Below are the code and all the weights of a small trained network. Each question names an input and a class and asks about switching units off, where a switched-off unit gives its printed mean instead of its output.

import numpy as np


def w(rows, s, z=0):
    codes = np.array(rows[::2]) - 128.0
    scale = np.full(codes.shape[1], s)
    scale[-1] = z or s
    return codes * scale


def norm(h):
    return h / np.sqrt((h * h).mean(-1, keepdims=True) + 1e-5)


def f(y):
    return y / 2 * (1 + np.tanh(0.7978845608 * (y + 0.044715 * y**3)))


def log_softmax(a):
    a = a - a.max(-1, keepdims=True)
    return a - np.log(np.exp(a).sum(-1, keepdims=True))


def net(x, mask):
    res = np.array(x, float).reshape(1, 3) / 4 @ E
    u = 0
    for l in range(2):
        y = f(norm(res) @ A[l][:, :-1].T + A[l][:, -1])
        res = res + np.where(mask[u : u + 4], y, B[l][:, -1]) @ B[l][:, :-1]
        u += 4
    return log_softmax(norm(res)[-1] @ U[:, :-1].T + U[:, -1])


A, B = {}, {}
E = w([
[70,121,106,162,179,198],'x0',
[148,213,95,153,149,148],'x1',
[180,172,109,132,122,255],'x2',
],0.0072)
A[0] = w([
[184,187,137,154,83,31,3],'0.n1',
[95,102,135,135,169,23,96],'0.n2',
[159,254,41,131,170,111,159],'0.n3',
[99,125,178,140,78,80,134],'0.n4',
],0.0058,0.0015)
B[0] = w([
[105,96,188,187,63,97,189],'0.n1',
[139,245,182,70,195,217,220],'0.n2',
[80,2,138,9,193,29,253],'0.n3',
[14,148,71,84,139,198,161],'0.n4',
],0.0068,0.0034)
A[1] = w([
[40,134,78,170,249,186,174],'1.n1',
[198,151,179,99,48,46,250],'1.n2',
[209,41,129,92,98,248,237],'1.n3',
[215,213,2,70,90,206,215],'1.n4',
],0.0053,0.0011)
B[1] = w([
[179,105,89,148,23,102,254],'1.n1',
[124,79,2,175,80,200,197],'1.n2',
[95,141,136,108,164,47,234],'1.n3',
[55,154,150,116,117,79,196],'1.n4',
],0.0091,0.0048)
U = w([
[123,79,15,248,36,131,195],'0',
[1,216,117,87,183,72,186],'1',
[66,58,80,89,215,83,207],'2',
[163,150,156,84,107,128,104],'3',
[185,129,125,177,255,185,2],'4',
[195,159,197,235,247,199,24],'5',
[182,194,216,226,190,142,25],'6',
],0.0075,0.004)

Each question gives the input, the list of numbers given to net, and the class t.
The units are the neurons (one row each of A and B). Each row of codes is followed by its name. A weight is (code - 128) times the scale printed after its matrix; where a second scale follows, it is the last column's (A, B and U).
mask holds one flag per neuron, layer by layer. A switched-off neuron (its flag False) gives its mean, the last column of its row in B, instead of its output. The means were averaged over made-up inputs and are rounded, as every weight is.
A unit's drop is (log p(t) with every unit on - log p(t) with that unit switched off) / (log p(t) with every unit on - log p(t) with every unit switched off).
The circuit of an input: a set's keep is (log p(t) with only the set's units on - log p(t) with every unit switched off) / (log p(t) with every unit on - log p(t) with every unit switched off). Starting from all 8 units, units are removed one at a time, each time the one whose removal leaves the highest keep (on an exact tie, the one counted first), for as long as the keep stays at least 0.8.
units of the circuit, in order: the units of the circuit, biggest drop first
most important unit: the unit with the biggest drop
top k neurons: the k neurons with the biggest drops, biggest first
top k neurons in layer l: the k neurons of layer l with the biggest drops, biggest first
drop when u is switched off: that unit's drop, to one decimal
input [-5,-3,2], class 0: units of the circuit, in order : [1.n2]
input [5,-4,-4], class 0: top 4 neurons : [1.n1, 0.n3, 1.n3, 1.n4]
input [8,-5,-6], class 0: top 2 neurons : [1.n1, 0.n3]
input [3,8,6], class 2: top 3 neurons in layer 0 : [0.n3, 0.n2, 0.n1]
input [-8,6,-8], class 0: top 3 neurons : [1.n2, 0.n1, 1.n3]
input [4,8,-1], class 2: top 2 neurons : [0.n3, 1.n2]
input [-5,-3,7], class 1: top 2 neurons : [1.n4, 1.n3]
input [7,-7,-4], class 0: top 4 neurons : [1.n1, 0.n3, 1.n3, 1.n4]
input [-7,7,3], class 0: top 2 neurons in layer 1 : [1.n2, 1.n3]
input [4,5,6], class 1: top 2 neurons : [1.n4, 1.n2]
input [-4,2,6], class 1: top 2 neurons : [1.n4, 1.n1]
input [8,0,-5], class 0: units of the circuit, in order : [1.n1, 0.n3]
input [0,-6,8], class 1: top 2 neurons in layer 1 : [1.n3, 1.n4]
input [-1,4,3], class 2: top neuron : [0.n3]
input [7,-3,-7], class 0: top 2 neurons : [1.n1, 0.n3]
input [-5,-2,6], class 1: top 3 neurons : [1.n4, 1.n3, 1.n1]
input [3,5,2], class 2: top 4 neurons : [0.n3, 1.n2, 0.n1, 0.n4]
input [-5,4,8], class 1: top 2 neurons : [1.n4, 1.n1]
input [-2,7,6], class 2: top 3 neurons in layer 0 : [0.n3, 0.n2, 0.n4]
input [8,-1,0], class 0: most important unit : 1.n1
input [-2,7,5], class 2: top 2 neurons : [0.n3, 0.n2]
input [3,1,6], class 1: top 3 neurons : [1.n4, 1.n2, 1.n3]
input [-6,2,8], class 1: top 3 neurons in layer 1 : [1.n4, 1.n1, 1.n3]
input [1,8,3], class 2: drop when 0.n2 is switched off : 0.2
input [-2,6,7], class 1: drop when 1.n4 is switched off : 0.3
input [1,5,8], class 1: drop when 1.n4 is switched off : 0.4
input [2,4,-2], class 2: drop when 0.n3 is switched off : 2.5
input [7,-1,-1], class 0: units of the circuit, in order : [1.n1]
